Below are the code and all the weights of a small trained network. Each question names an input and a target symbol and asks about switching units off, where a switched-off unit gives its printed mean instead of its output.

import numpy as np


def w(rows, s, z=0):
    codes = np.array(rows[::2]) - 128.0
    scale = np.full(codes.shape[1], s)
    scale[-1] = z or s
    return codes * scale


def norm(h):
    return h / np.sqrt((h * h).mean(-1, keepdims=True) + 1e-5)


def f(y):
    return np.maximum(y, 0)


def softmax(a):
    e = np.exp(a - a.max(-1, keepdims=True))
    return e / e.sum(-1, keepdims=True)


def log_softmax(a):
    a = a - a.max(-1, keepdims=True)
    return a - np.log(np.exp(a).sum(-1, keepdims=True))


def net(x, mask):
    ids = ['αβγδεζηλμξπτφψω'.index(c) for c in x.split()]
    T = len(ids)
    res = E[ids] + P[:T]
    u = 0
    for l in range(2):
        q, k, v = (norm(res) @ M[l].T for M in (Q, K, V))
        z = softmax(np.where(np.tri(T) > 0, q @ k.T / 3**0.5, -1e9)) @ v
        res = res + np.where(mask[u], z, O[l][:, -1]) @ O[l][:, :-1]
        u += 1
        y = f(norm(res) @ A[l][:, :-1].T + A[l][:, -1])
        res = res + np.where(mask[u : u + 8], y, B[l][:, -1]) @ B[l][:, :-1]
        u += 8
    return log_softmax(norm(res)[-1] @ U[:, :-1].T + U[:, -1])


Q, K, V, O, A, B = {}, {}, {}, {}, {}, {}
E = w([
[134,136,39,180,126,123,93,149,148],'α',
[138,128,133,130,112,201,112,252,135],'β',
[127,133,131,109,199,113,78,187,168],'γ',
[127,150,89,134,117,147,197,155,124],'δ',
[155,174,75,85,130,94,118,134,102],'ε',
[108,57,120,126,157,155,143,83,145],'ζ',
[201,97,132,93,167,125,142,93,128],'η',
[126,149,239,254,145,109,136,80,84],'λ',
[118,129,114,87,133,101,116,174,115],'μ',
[70,118,123,99,153,165,64,148,142],'ξ',
[76,124,80,130,196,126,161,163,148],'π',
[107,94,127,138,79,101,84,73,145],'τ',
[185,123,106,130,154,119,140,135,128],'φ',
[142,133,94,136,168,120,203,177,144],'ψ',
[177,99,120,120,214,130,108,113,187],'ω',
],0.0076)
P = w([
[98,252,102,62,116,147,137,88,160],'0',
[156,174,97,132,135,156,116,138,189],'1',
[173,141,115,135,122,160,116,151,158],'2',
[167,118,129,135,123,147,132,158,151],'3',
[164,103,140,136,124,146,139,164,141],'4',
[154,93,147,137,124,132,147,163,136],'5',
[145,83,149,139,119,135,151,170,126],'6',
[138,75,152,140,112,131,155,171,116],'7',
[133,64,151,149,110,122,161,175,109],'8',
],0.0043)
Q[0] = w([
[174,168,173,180,123,81,36,243,88],'0.h0',
[133,8,85,130,152,254,103,245,190],'0.h0',
[59,181,207,140,94,91,64,20,32],'0.h0',
],0.0055)
K[0] = w([
[148,191,166,145,63,34,58,200,102],'0.h0',
[119,224,254,213,199,245,113,84,58],'0.h0',
[98,80,77,94,8,152,95,73,206],'0.h0',
],0.0056)
V[0] = w([
[116,151,218,234,40,110,116,26,129],'0.h0',
[106,119,99,55,1,68,110,117,139],'0.h0',
[2,127,152,129,226,148,92,95,148],'0.h0',
],0.004)
O[0] = w([
[116,110,198,101,122,116,248,251,238,3],'0.h0',
[151,102,114,154,229,104,76,174,47,99],'0.h0',
[114,68,150,170,56,47,114,162,181,123],'0.h0',
],0.0027,0.0052)
A[0] = w([
[168,139,47,140,114,56,163,116,44,180],'0.n0',
[112,218,254,253,175,134,134,103,78,7],'0.n1',
[88,194,104,102,97,128,76,141,128,183],'0.n2',
[107,92,128,153,136,77,91,124,121,4],'0.n3',
[119,212,85,118,71,95,97,45,148,3],'0.n4',
[111,122,103,123,137,118,58,47,132,255],'0.n5',
[152,137,150,132,202,116,159,132,141,11],'0.n6',
[141,151,95,109,136,113,180,145,149,44],'0.n7',
],0.0096,0.00038)
B[0] = w([
[102,159,101,176,135,193,73,63,205,202],'0.n0',
[135,178,104,193,1,50,167,115,48,140],'0.n1',
[165,177,98,81,176,164,172,127,108,210],'0.n2',
[212,100,119,87,106,147,103,150,177,183],'0.n3',
[51,117,250,174,220,147,64,157,115,193],'0.n4',
[94,157,140,221,74,109,117,79,183,253],'0.n5',
[120,120,106,170,208,109,97,137,153,149],'0.n6',
[129,119,153,155,122,70,188,63,145,148],'0.n7',
],0.0072)
Q[1] = w([
[43,119,62,127,173,137,104,100,163],'1.h0',
[2,130,59,61,149,144,176,158,52],'1.h0',
[175,46,96,34,86,86,169,128,161],'1.h0',
],0.0068)
K[1] = w([
[84,110,95,178,196,208,114,90,132],'1.h0',
[134,54,116,62,202,255,145,155,168],'1.h0',
[134,23,131,148,60,78,181,120,156],'1.h0',
],0.0062)
V[1] = w([
[204,179,134,47,200,224,85,253,37],'1.h0',
[62,50,155,109,200,136,62,79,252],'1.h0',
[131,91,143,59,148,156,50,222,163],'1.h0',
],0.0042)
O[1] = w([
[68,66,228,220,107,58,118,66,173,96],'1.h0',
[124,253,102,124,157,103,217,41,188,254],'1.h0',
[82,118,204,156,198,76,153,33,184,124],'1.h0',
],0.0029,0.0055)
A[1] = w([
[89,140,139,156,142,38,163,180,141,92],'1.n0',
[102,145,113,151,208,95,65,7,157,151],'1.n1',
[111,225,82,74,198,179,103,186,61,111],'1.n2',
[154,2,172,23,102,107,33,145,98,95],'1.n3',
[124,71,179,158,135,179,32,148,92,3],'1.n4',
[53,35,216,236,64,102,94,38,110,127],'1.n5',
[147,80,90,87,83,85,173,174,115,43],'1.n6',
[127,110,114,82,151,135,114,125,217,143],'1.n7',
],0.0074,0.0013)
B[1] = w([
[156,164,98,106,111,131,79,104,134,133],'1.n0',
[121,167,185,201,130,205,75,112,174,245],'1.n1',
[84,149,181,175,190,117,117,101,159,167],'1.n2',
[120,193,123,85,198,177,179,122,99,136],'1.n3',
[158,106,61,117,15,117,101,92,155,161],'1.n4',
[102,158,171,106,255,115,167,148,88,183],'1.n5',
[115,114,190,147,164,138,81,75,119,134],'1.n6',
[89,112,98,148,96,116,108,137,55,173],'1.n7',
],0.0089,0.012)
U = w([
[188,163,46,60,116,227,126,105,66,153],'α',
[207,95,153,131,159,97,124,116,121,6],'β',
[140,193,137,175,77,54,166,134,22,129],'γ',
[150,131,154,117,97,106,195,101,138,7],'δ',
[5,131,109,88,86,115,131,156,110,57],'ε',
[86,140,56,105,146,68,160,111,151,56],'ζ',
[152,114,112,91,226,155,181,127,31,243],'η',
[159,119,76,201,2,145,81,100,153,170],'λ',
[176,126,112,122,149,82,181,114,154,76],'μ',
[142,76,85,139,179,99,112,167,120,40],'ξ',
[137,136,192,57,102,64,90,73,113,90],'π',
[84,176,186,189,214,172,110,93,160,217],'τ',
[76,25,134,125,124,135,171,73,90,118],'φ',
[122,148,82,95,156,64,76,194,141,77],'ψ',
[153,113,187,102,86,166,167,235,146,138],'ω',
],0.0062,0.0015)

Each question gives the input, a string of symbols that net reads in full, and the target symbol t.
The units are the heads (3 rows each of Q, K, V and O) and the neurons (one row each of A and B). Each row of codes is followed by its name. A weight is (code - 128) times the scale printed after its matrix; where a second scale follows, it is the last column's (O, A, B and U).
mask holds one flag per unit, layer by layer, with each layer's heads first. A switched-off unit (its flag False) gives its mean, the last column of its rows in O or B, instead of its output. The means were averaged over made-up inputs and are rounded, as every weight is.
A unit's drop is (log p(t) with every unit on - log p(t) with that unit switched off) / (log p(t) with every unit on - log p(t) with every unit switched off).
The circuit of an input: a set's keep is (log p(t) with only the set's units on - log p(t) with every unit switched off) / (log p(t) with every unit on - log p(t) with every unit switched off). Starting from the 12 units with the biggest drops (on a tie, the unit counted first), units are removed one at a time, each time the one whose removal leaves the highest keep (on an exact tie, the one counted first), for as long as the keep stays at least 0.8.
units of the circuit, in order: the units of the circuit, biggest drop first
unit that matters most: the unit with the biggest drop
top k neurons: the k neurons with the biggest drops, biggest first
top k neurons in layer l: the k neurons of layer l with the biggest drops, biggest first
drop when u is switched off: that unit's drop, to one decimal
input γ β α γ λ β ξ η, target η: units of the circuit, in order => 0.h0, 1.h0, 1.n1, 0.n5
input η π γ τ β μ ξ α γ, target λ: units of the circuit, in order => 1.n5, 0.n4, 1.n2
input λ ω α, target λ: top 4 neurons in layer 1 => 1.n5, 1.n6, 1.n1, 1.n2
input ζ τ τ λ, target γ: units of the circuit, in order => 0.n1
input α ζ τ ω τ α τ τ, target η: top 2 neurons => 0.n5, 0.n0
input ξ ζ ζ, target λ: top 3 neurons => 0.n4, 0.n0, 1.n5
input β ω δ β ξ τ ζ γ β, target α: top 4 neurons in layer 0 => 0.n5, 0.n4, 0.n0, 0.n3
input ζ ζ β β ξ τ β β β, target η: top 4 neurons in layer 0 => 0.n3, 0.n0, 0.n5, 0.n4
input γ ξ γ λ ζ γ τ β ξ, target ε: top 4 neurons in layer 1 => 1.n1, 1.n7, 1.n5, 1.n4
input β μ τ π ζ ξ ε α π, target λ: top 3 neurons in layer 1 => 1.n5, 1.n2, 1.n7
input ζ λ β φ ζ, target φ: top 3 neurons in layer 1 => 1.n1, 1.n6, 1.n5
input ω β β γ β β, target η: top 2 neurons => 0.n0, 1.n5
input β γ β, target λ: top 2 neurons => 1.n4, 0.n5
input η τ ξ μ η π τ, target λ: unit that matters most => 1.h0
input ξ τ β τ γ ω β π β, target α: top 2 neurons => 0.n5, 0.n4
input β δ ε ε ξ γ β, target λ: top 2 neurons => 0.n5, 1.n4
input γ μ φ λ β φ γ, target ψ: top 3 neurons in layer 1 => 1.n1, 1.n0, 1.n5
input λ ε τ μ β ω ζ, target φ: top 2 neurons => 1.n1, 0.n4
input φ β β τ τ τ, target α: top 2 neurons in layer 0 => 0.n3, 0.n5
input β λ τ φ η, target η: unit that matters most => 0.h0
input ζ τ τ, target λ: top 2 neurons => 1.n5, 0.n4
input ψ ζ ξ τ λ ξ, target ε: top 2 neurons => 1.n1, 1.n7
input τ π η ζ τ γ ξ ζ, target λ: top 2 neurons => 0.n4, 1.n5
input ζ α η γ λ μ α, target λ: top 3 neurons in layer 1 => 1.n5, 1.n0, 1.n2
input φ π β ξ τ τ β τ, target α: top 2 neurons in layer 1 => 1.n3, 1.n1
input γ π η η α μ π γ γ, target λ: drop when 0.h0 is switched off => 1.1
input ζ α π τ λ β β μ, target π: drop when 0.n6 is switched off => 0.0
